What each symbol does to the units:
γ: z709->z682, z514->z902, z136->z228, z242->z185, z429->z29, z905->z813, z144->z504, z463->z780, z121->z38, z647->z121, z888->z144, z290->z640, z185->z188, z745->z888, z593->z242, z37->z745, z818->z176, z926->z290, z885->z514, z349->z333, z451->z391, z902->z580, z580->z136, z530->z212, z199->z905, z698->z720, z188->z199, z921->z349, z38->z530, z922->z429, z682->z37, z502->z698, z331->z49, z207->z502, z212->z922, z780->z593, z465->z331, z228->z147, z29->z451, z553->z885, z49->z207, z176->z156, z504->z553, z813->z926, z640->z647, z333->z709, z720->z921, z147->z465, z156->z463, z391->z818
δ: z709->z185, z514->z451, z136->z922, z242->z682, z429->z580, z905->z921, z144->z156, z463->z888, z121->z331, z647->z49, z888->z463, z290->z502, z185->z709, z745->z780, z593->z37, z37->z593, z818->z553, z926->z698, z885->z391, z349->z199, z451->z514, z902->z29, z580->z429, z530->z147, z199->z349, z698->z926, z188->z333, z921->z905, z38->z465, z922->z136, z682->z242, z502->z290, z331->z121, z207->z640, z212->z228, z780->z745, z465->z38, z228->z212, z29->z902, z553->z818, z49->z647, z176->z504, z504->z176, z813->z720, z640->z207, z333->z188, z720->z813, z147->z530, z156->z144, z391->z885

In the rows, 53 stands for zero.

The rows follow the links: the fewer symbols apart two units are, the more alike their rows tend to be.

Each row is also shifted at random along 7 hidden directions that mean nothing.

Some units, each with a row of numbers:
z451 ->  49   50   53   53   52   54   65   58   51   45   50   68   51   54   51   45   38   54   42   54   63   52   57   57   51   38   58   47   60   50   46   52   53   56   46   32   50   50   63   40   54   59   52   59   43   47   47   53   53   35   62   51   52   58   57   53   48   56   58   58   57   65   60   68   41   54   57
z698 ->  57   54   49   55   51   42   42   35   47   51   53   50   55   44   54   37   57   52   52   59   62   57   55   51   46   57   58   62   54   53   51   57   51   65   55   72   49   53   44   58   46   55   64   59   53   56   46   54   49   75   50   43   52   45   56   50   62   59   47   53   64   54   51   21   55   47   54
z514 ->  47   56   57   56   50   37   53   51   53   52   43   58   53   57   59   40   50   58   39   54   61   51   58   45   55   41   53   58   61   56   48   55   57   51   48   57   54   54   61   55   53   56   57   49   59   44   41   56   54   50   48   53   49   62   62   51   51   51   56   54   52   67   54   46   45   58   58
z176 ->  50   48   52   58   48   49   63   55   58   50   51   65   57   46   55   43   44   57   37   52   52   57   62   56   50   44   57   61   56   48   37   50   58   42   45   34   51   56   56   40   54   48   54   52   50   48   48   58   46   44   60   62   45   57   52   52   51   53   60   63   57   49   55   53   44   58   50
z49 ->  57   55   50   56   48   57   49   50   55   51   58   46   61   41   47   53   56   47   61   45   58   58   55   54   56   57   51   52   56   52   53   52   55   54   55   62   51   57   50   56   48   53   56   57   54   58   59   59   57   66   55   49   46   50   56   52   60   59   60   49   47   20   62   48   52   48   54
z333 ->  54   48   49   50   59   58   54   54   48   54   60   57   47   49   50   57   51   52   50   60   44   62   47   56   48   59   52   53   43   49   50   56   47   53   48   37   54   47   44   51   51   45   50   52   50   53   55   43   49   54   55   50   59   46   43   52   53   52   43   58   59   42   45   50   62   54   49
z780 ->  55   48   53   56   47   63   55   54   63   53   53   47   62   44   55   65   49   52   61   48   46   45   56   59   54   53   48   47   47   48   59   48   58   50   56   55   50   61   54   56   53   54   53   48   54   56   68   62   46   53   54   62   44   51   42   54   55   55   65   51   50   53   62   56   50   49   42
z926 ->  57   52   52   51   62   52   62   66   59   64   64   55   46   62   51   53   45   56   53   55   38   63   45   54   63   57   44   53   48   45   35   54   48   32   53   37   61   45   43   51   45   48   38   45   56   58   48   48   58   46   57   67   58   47   53   54   61   49   53   55   36   48   47   50   56   49   50
z136 ->  51   59   54   57   47   51   45   54   63   50   49   39   63   52   49   60   56   47   55   43   47   51   56   54   62   50   43   48   51   50   62   54   59   52   54   68   57   61   58   66   55   51   53   48   59   51   60   59   60   60   52   58   43   58   52   52   51   56   63   45   40   34   60   54   52   57   52
z682 ->  53   49   54   50   60   37   56   58   50   52   54   59   43   84   54   40   54   48   59   65   47   57   43   47   44   53   50   49   54   58   51   49   47   55   55   75   44   43   52   59   48   65   44   58   56   54   52   46   50   50   53   51   63   56   55   51   54   53   47   56   55   50   50   53   54   53   50
z888 ->  49   51   56   49   56   42   52   58   49   52   48   57   46   81   56   51   58   53   53   60   47   53   49   46   44   52   51   49   52   61   62   53   51   59   52   64   47   49   56   59   56   57   49   55   55   48   52   44   52   44   47   51   60   59   51   52   45   47   43   54   59   62   47   62   54   60   52
z640 ->  56   56   54   49   62   48   54   52   50   56   54   44   44   60   54   49   60   50   67   54   57   46   40   49   61   54   53   52   55   57   50   49   46   44   64   77   53   45   54   54   49   64   43   54   57   62   54   54   57   57   52   52   62   56   63   53   59   54   51   46   40   53   50   51   59   47   54
z580 ->  51   56   55   53   43   67   56   65   48   54   56   65   58   48   52   61   46   57   47   43   66   60   65   46   53   51   55   44   61   62   54   57   57   63   44   22   53   56   54   50   55   47   62   55   51   44   47   50   61   42   49   42   46   58   57   54   45   45   57   56   60   46   61   73   42   54   67
z212 ->  47   56   51   51   58   38   51   49   49   46   45   54   45   63   49   41   57   51   40   57   49   55   49   54   53   48   55   61   53   50   49   57   49   50   48   54   58   47   55   49   55   48   50   55   49   47   43   47   55   49   56   55   59   56   58   51   48   55   44   54   51   55   42   49   57   62   56
z429 ->  48   57   52   52   54   49   45   48   56   42   44   47   52   50   46   56   50   47   42   55   45   50   51   63   54   45   48   49   45   43   63   60   53   62   48   52   59   53   60   59   58   51   53   52   49   46   54   50   55   51   57   55   53   55   47   51   46   58   50   49   51   53   51   52   59   62   52
z902 ->  49   57   56   56   49   47   53   53   56   52   44   51   57   48   57   50   51   56   46   47   60   48   57   49   59   42   52   55   58   55   51   52   56   48   51   58   54   56   62   55   54   55   54   49   58   47   49   61   55   53   50   53   47   63   59   53   51   52   60   50   47   54   59   52   47   55   56
z207 ->  58   54   50   55   49   45   50   54   56   50   60   51   57   68   46   41   55   43   66   50   58   63   54   50   49   59   49   47   60   57   53   51   56   62   57   78   46   53   47   63   44   63   54   63   55   60   54   57   59   66   56   46   50   51   60   51   61   60   58   50   49   24   64   46   47   48   58
z720 ->  57   53   50   51   61   54   53   50   62   52   58   45   49   47   48   57   42   47   60   59   37   49   43   70   61   52   41   43   39   31   52   56   50   51   56   55   59   51   48   59   45   58   43   49   49   62   60   56   50   58   63   68   54   37   43   52   64   63   57   47   41   69   53   37   60   45   42
z502 ->  59   51   50   54   56   56   65   54   57   53   62   53   50   58   53   46   46   48   70   53   61   43   48   60   59   50   56   45   59   47   41   44   52   44   65   63   51   50   53   42   44   71   43   60   47   67   54   62   52   48   63   61   54   45   61   53   66   60   66   50   41   72   62   53   45   37   52
z144 ->  47   54   57   50   53   50   42   43   45   51   39   45   51   44   59   60   61   57   48   58   56   42   50   49   48   49   54   55   47   57   70   56   50   63   52   65   50   53   61   62   60   55   60   49   57   44   55   50   47   60   43   43   56   60   47   53   45   48   44   50   62   70   47   50   62   59   49
z37 ->  53   47   54   49   60   51   57   65   51   52   56   57   45   73   50   55   55   49   58   59   43   60   43   48   47   56   47   44   48   59   56   50   47   54   51   58   46   45   52   59   53   56   43   54   55   51   61   43   52   46   53   49   60   59   48   52   48   50   47   56   52   27   51   68   59   57   50

Start, symbols taken left to right, then the unit you end at.
Answers are names.
 51   50   53   58   44   50   47   48   59   49   48   50   64   46   51   54   54   53   45   52   46   55   62   53   46   53   51   57   49   50   60   54   61   57   47   57   50   62   54   60   57   46   62   51   55   47   58   57   47   61   52   55   43   54   44   52   50   55   55   56   61   38   56   46   51   60   47
γ γ γ γ δ δ: z242
 48   53   53   53   54   41   59   51   52   43   44   57   51   59   52   37   53   50   45   54   59   49   51   53   51   42   59   57   60   54   47   48   53   48   50   62   49   50   64   44   55   59   50   60   49   49   50   56   52   46   59   52   55   63   61   51   48   58   55   55   52   45   54   58   48   58   54
γ δ δ δ: z514
 47   52   53   56   50   38   51   48   55   44   43   56   56   56   51   39   50   50   41   55   54   55   57   53   48   43   52   56   56   51   52   53   57   55   46   63   48   56   61   56   54   56   56   57   53   46   51   56   50   56   56   54   48   61   53   51   49   59   57   55   57   42   56   47   48   61   52
γ δ γ δ δ γ: z514
 57   52   52   53   52   64   54   55   51   63   62   52   54   49   58   63   56   59   62   50   52   55   55   50   54   64   56   55   54   58   51   51   54   50   58   44   54   55   43   49   51   48   55   49   55   59   54   51   51   54   48   54   52   45   50   55   57   46   51   55   55   62   50   53   53   46   51
γ γ δ γ: z921
 57   46   53   56   48   57   67   58   52   64   61   69   55   53   62   46   49   64   55   50   60   53   63   48   49   57   65   63   64   58   33   46   57   39   54   33   50   56   47   33   50   51   55   54   49   57   46   56   45   41   52   59   49   48   57   54   58   45   58   64   60   76   51   56   39   45   52
γ γ δ δ: z188
 55   55   52   58   49   55   59   59   61   54   58   55   58   44   48   47   43   51   51   45   58   60   57   55   62   47   50   50   59   48   39   52   57   43   51   45   55   55   52   51   47   55   51   52   54   54   50   62   59   53   59   58   45   52   60   53   61   58   67   52   41   32   65   51   41   48   56
γ δ δ δ: z121
 58   47   53   54   49   50   60   64   62   63   65   64   56   77   55   51   45   56   59   53   43   61   59   50   50   59   46   48   56   52   44   52   58   51   54   44   53   55   43   56   46   51   49   52   53   57   49   50   53   43   52   64   49   45   50   51   58   47   58   57   53   69   55   53   42   48   52
δ δ γ δ δ: z188
 55   57   52   48   59   52   47   58   48   53   57   50   46   66   48   55   59   48   59   55   51   59   45   48   54   59   49   48   51   58   59   57   46   60   54   57   55   46   48   60   52   52   49   55   54   53   51   44   62   54   51   45   61   53   56   53   52   50   42   50   49   40   48   57   61   54   60
δ γ γ δ δ: z502
 53   55   53   50   66   47   66   57   49   55   55   62   37   54   55   40   40   58   44   59   58   52   43   55   64   41   57   54   58   46   29   53   44   33   52   38   59   41   55   38   47   59   40   51   49   55   39   52   57   39   60   59   64   53   64   52   58   54   53   55   41   72   48   52   52   48   57
δ γ δ δ: z49
 53   58   52   57   49   57   51   46   61   52   49   38   62   38   52   58   58   51   58   41   56   41   56   58   64   52   54   56   56   49   53   48   59   43   60   64   57   60   58   48   55   51   52   50   55   59   58   66   55   59   55   60   45   53   57   54   57   57   64   46   41   51   58   50   51   49   50
γ γ γ δ: z647
 58   52   54   48   63   62   66   69   55   59   63   47   42   72   53   59   56   46   82   48   55   43   36   51   65   56   50   39   58   58   48   39   46   36   69   70   52   44   56   47   48   70   31   54   55   68   64   55   59   42   58   56   63   57   63   56   60   52   61   47   29   48   59   78   53   41   52
δ γ δ γ: z290
 48   59   52   48   60   42   45   46   51   47   46   46   45   68   48   50   62   49   48   55   43   48   47   58   54   54   54   58   49   49   59   57   49   54   54   60   62   49   54   52   58   47   48   54   48   51   45   45   57   48   54   57   61   52   53   52   47   54   41   49   50   71   39   50   62   59   53
γ δ γ γ γ γ: z49
 50   60   54   52   63   42   48   40   46   49   43   46   44   34   55   41   48   57   41   62   64   45   43   56   61   40   53   57   52   44   48   59   44   52   51   60   57   45   60   55   49   62   52   51   55   49   44   56   54   63   53   49   59   54   60   51   58   61   49   49   47   68   50   31   59   52   55
δ γ γ: z49
 55   51   51   56   51   50   50   44   54   64   57   52   58   36   60   50   58   63   45   53   47   59   58   50   52   61   56   73   50   52   43   55   56   41   52   48   57   58   40   50   51   39   59   45   59   56   47   55   46   65   45   59   48   45   48   52   59   49   49   58   57   55   43   29   56   52   48
δ γ δ γ: z188
 54   58   50   57   43   42   39   43   54   53   54   51   63   54   48   43   57   51   48   50   56   63   66   49   47   60   54   59   57   55   57   62   59   70   50   59   54   61   43   63   50   46   67   58   52   51   41   52   57   68   48   47   45   45   56   50   56   55   50   52   62   48   53   31   49   54   62
γ δ γ γ γ: z530
 46   51   55   52   55   46   55   61   51   54   50   60   49   68   54   55   59   56   44   53   44   59   53   45   48   55   53   60   54   61   52   52   53   46   46   43   53   51   54   50   60   42   49   50   56   45   50   44   53   41   48   55   56   62   51   53   41   44   45   59   55   42   42   67   54   66   52
γ γ δ δ: z885
